Below are the code and all the weights of a small trained network. Each question names an input and a target symbol and asks about switching units off, where a switched-off unit gives its printed mean instead of its output.

import numpy as np


def w(rows, s, z=0):
    codes = np.array(rows[::2]) - 128.0
    scale = np.full(codes.shape[1], s)
    scale[-1] = z or s
    return codes * scale


def f(y):
    return np.maximum(y, 0)


def softmax(a):
    e = np.exp(a - a.max(-1, keepdims=True))
    return e / e.sum(-1, keepdims=True)


def log_softmax(a):
    a = a - a.max(-1, keepdims=True)
    return a - np.log(np.exp(a).sum(-1, keepdims=True))


def net(x, mask):
    ids = ['αβγεζηθλμξπστφψω'.index(c) for c in x.split()]
    T = len(ids)
    res = E[ids] + P[:T]
    q, k, v = (res @ M[0].T for M in (Q, K, V))
    z = softmax(np.where(np.tri(T) > 0, q @ k.T / 3**0.5, -1e9)) @ v
    res = res + np.where(mask[0], z, O[0][:, -1]) @ O[0][:, :-1]
    y = f(res @ A[0][:, :-1].T + A[0][:, -1])
    res = res + np.where(mask[1:17], y, B[0][:, -1]) @ B[0][:, :-1]
    return log_softmax(res[-1] @ U[:, :-1].T + U[:, -1])


Q, K, V, O, A, B = {}, {}, {}, {}, {}, {}
E = w([
[168,101,141,230],'α',
[130,208,191,63],'β',
[73,99,116,147],'γ',
[91,211,86,73],'ε',
[53,41,171,74],'ζ',
[99,63,181,147],'η',
[65,82,145,139],'θ',
[178,204,140,175],'λ',
[165,224,72,172],'μ',
[58,82,78,93],'ξ',
[179,216,111,184],'π',
[143,95,52,243],'σ',
[24,74,118,68],'τ',
[89,75,103,134],'φ',
[248,207,140,56],'ψ',
[176,146,239,165],'ω',
],0.015)
P = w([
[2,170,154,218],'0',
[136,78,127,123],'1',
[134,79,126,118],'2',
[132,77,123,119],'3',
[132,76,124,112],'4',
[127,74,125,114],'5',
[131,72,122,112],'6',
[132,69,125,109],'7',
[131,70,124,109],'8',
[126,75,122,109],'9',
[133,68,126,114],'10',
[137,65,124,108],'11',
[133,69,121,106],'12',
[132,63,124,104],'13',
],0.0096)
Q[0] = w([
[244,248,134,154],'h0',
[161,83,169,183],'h0',
[91,98,216,70],'h0',
],0.015)
K[0] = w([
[255,116,114,42],'h0',
[159,78,179,189],'h0',
[57,180,243,134],'h0',
],0.013)
V[0] = w([
[118,142,251,130],'h0',
[161,192,120,212],'h0',
[176,48,178,167],'h0',
],0.014)
O[0] = w([
[149,169,250,68,254],'h0',
[202,75,174,164,246],'h0',
[70,146,249,204,170],'h0',
],0.013,0.0027)
A[0] = w([
[200,105,118,104,67],'n0',
[150,242,171,45,2],'n1',
[177,133,87,180,151],'n2',
[75,87,106,131,82],'n3',
[24,57,136,197,103],'n4',
[91,170,132,247,50],'n5',
[82,86,184,115,202],'n6',
[193,204,99,176,185],'n7',
[138,174,156,129,206],'n8',
[113,164,170,123,108],'n9',
[88,52,121,159,83],'n10',
[111,72,97,125,84],'n11',
[96,99,132,104,158],'n12',
[151,143,161,57,186],'n13',
[156,140,153,40,181],'n14',
[76,114,99,74,163],'n15',
],0.012,0.0089)
B[0] = w([
[168,156,154,137,163],'n0',
[141,11,156,51,185],'n1',
[86,170,171,107,172],'n2',
[148,103,82,140,155],'n3',
[167,121,72,165,217],'n4',
[162,198,87,49,186],'n5',
[134,134,134,200,253],'n6',
[36,136,149,142,162],'n7',
[96,107,127,95,187],'n8',
[127,84,122,120,174],'n9',
[159,76,145,65,183],'n10',
[136,89,146,68,164],'n11',
[90,117,117,147,177],'n12',
[134,182,146,146,218],'n13',
[142,190,109,124,225],'n14',
[105,127,81,143,199],'n15',
],0.012,0.016)
U = w([
[198,220,115,180,131],'α',
[155,87,142,43,54],'β',
[136,130,121,125,255],'γ',
[102,206,77,102,67],'ε',
[127,101,107,138,246],'ζ',
[181,123,146,102,123],'η',
[36,124,153,85,178],'θ',
[87,129,94,194,104],'λ',
[104,144,168,143,127],'μ',
[77,250,146,183,174],'ξ',
[153,63,126,115,62],'π',
[187,152,81,85,60],'σ',
[116,84,94,81,84],'τ',
[137,100,150,181,106],'φ',
[152,223,147,66,125],'ψ',
[132,103,181,96,51],'ω',
],0.012,0.0077)

Each question gives the input, a string of symbols that net reads in full, and the target symbol t.
The units are the heads (3 rows each of Q, K, V and O) and the neurons (one row each of A and B). Each row of codes is followed by its name. A weight is (code - 128) times the scale printed after its matrix; where a second scale follows, it is the last column's (O, A, B and U).
mask holds one flag per unit, heads first, then neurons. A switched-off unit (its flag False) gives its mean, the last column of its rows in O or B, instead of its output. The means were averaged over made-up inputs and are rounded, as every weight is.
A unit's drop is (log p(t) with every unit on - log p(t) with that unit switched off) / (log p(t) with every unit on - log p(t) with every unit switched off).
The circuit of an input: a set's keep is (log p(t) with only the set's units on - log p(t) with every unit switched off) / (log p(t) with every unit on - log p(t) with every unit switched off). Starting from the 12 units with the biggest drops (on a tie, the unit counted first), units are removed one at a time, each time the one whose removal leaves the highest keep (on an exact tie, the one counted first), for as long as the keep stays at least 0.8.
circuit, biggest first: the units of the circuit, biggest drop first
top k neurons: the k neurons with the biggest drops, biggest first
drop when u is switched off: that unit's drop, to one decimal
input λ α ζ θ, target α: top 2 neurons	(n1 n0)
input σ ζ ξ φ γ ζ ζ α ω, target ω: circuit, biggest first	(n1 h0)
input θ φ ψ π α θ ξ ψ φ, target ξ: circuit, biggest first	(h0 n1 n10)
input μ φ θ α ζ α π ψ τ, target β: circuit, biggest first	(h0 n11 n6)
input ε ζ γ η σ π ζ ζ ψ τ, target σ: circuit, biggest first	(h0)
input ψ σ α ζ ω ζ ζ ζ ζ ξ ζ π, target ξ: circuit, biggest first	(n1 n7)
input α ζ ζ ω θ ζ ζ α φ, target φ: circuit, biggest first	(h0 n6)
input ω τ ξ ζ γ η ζ γ ξ, target ω: circuit, biggest first	(h0 n1 n6)
input τ λ ξ η σ φ ξ ζ θ, target ε: circuit, biggest first	(h0 n1)
input θ ψ τ α λ, target ξ: top 4 neurons	(n1 n10 n7 n11)
input ζ ξ α ζ ζ ζ ζ ψ τ ψ ψ ζ η, target θ: top 2 neurons	(n1 n4)
input ζ ζ σ θ α, target α: top 2 neurons	(n5 n4)
input α ζ ζ α α θ μ, target ξ: top 3 neurons	(n1 n2 n7)
input α ξ π θ μ ζ σ ζ θ θ ψ σ, target σ: top 2 neurons	(n5 n4)
input ψ σ α σ σ θ ζ τ, target λ: drop when h0 is switched off	0.3
input θ β β σ θ σ ψ α ζ ξ ζ ξ, target ξ: drop when h0 is switched off	0.9
input ψ λ ξ β ζ α η ζ, target λ: drop when n6 is switched off	0.2
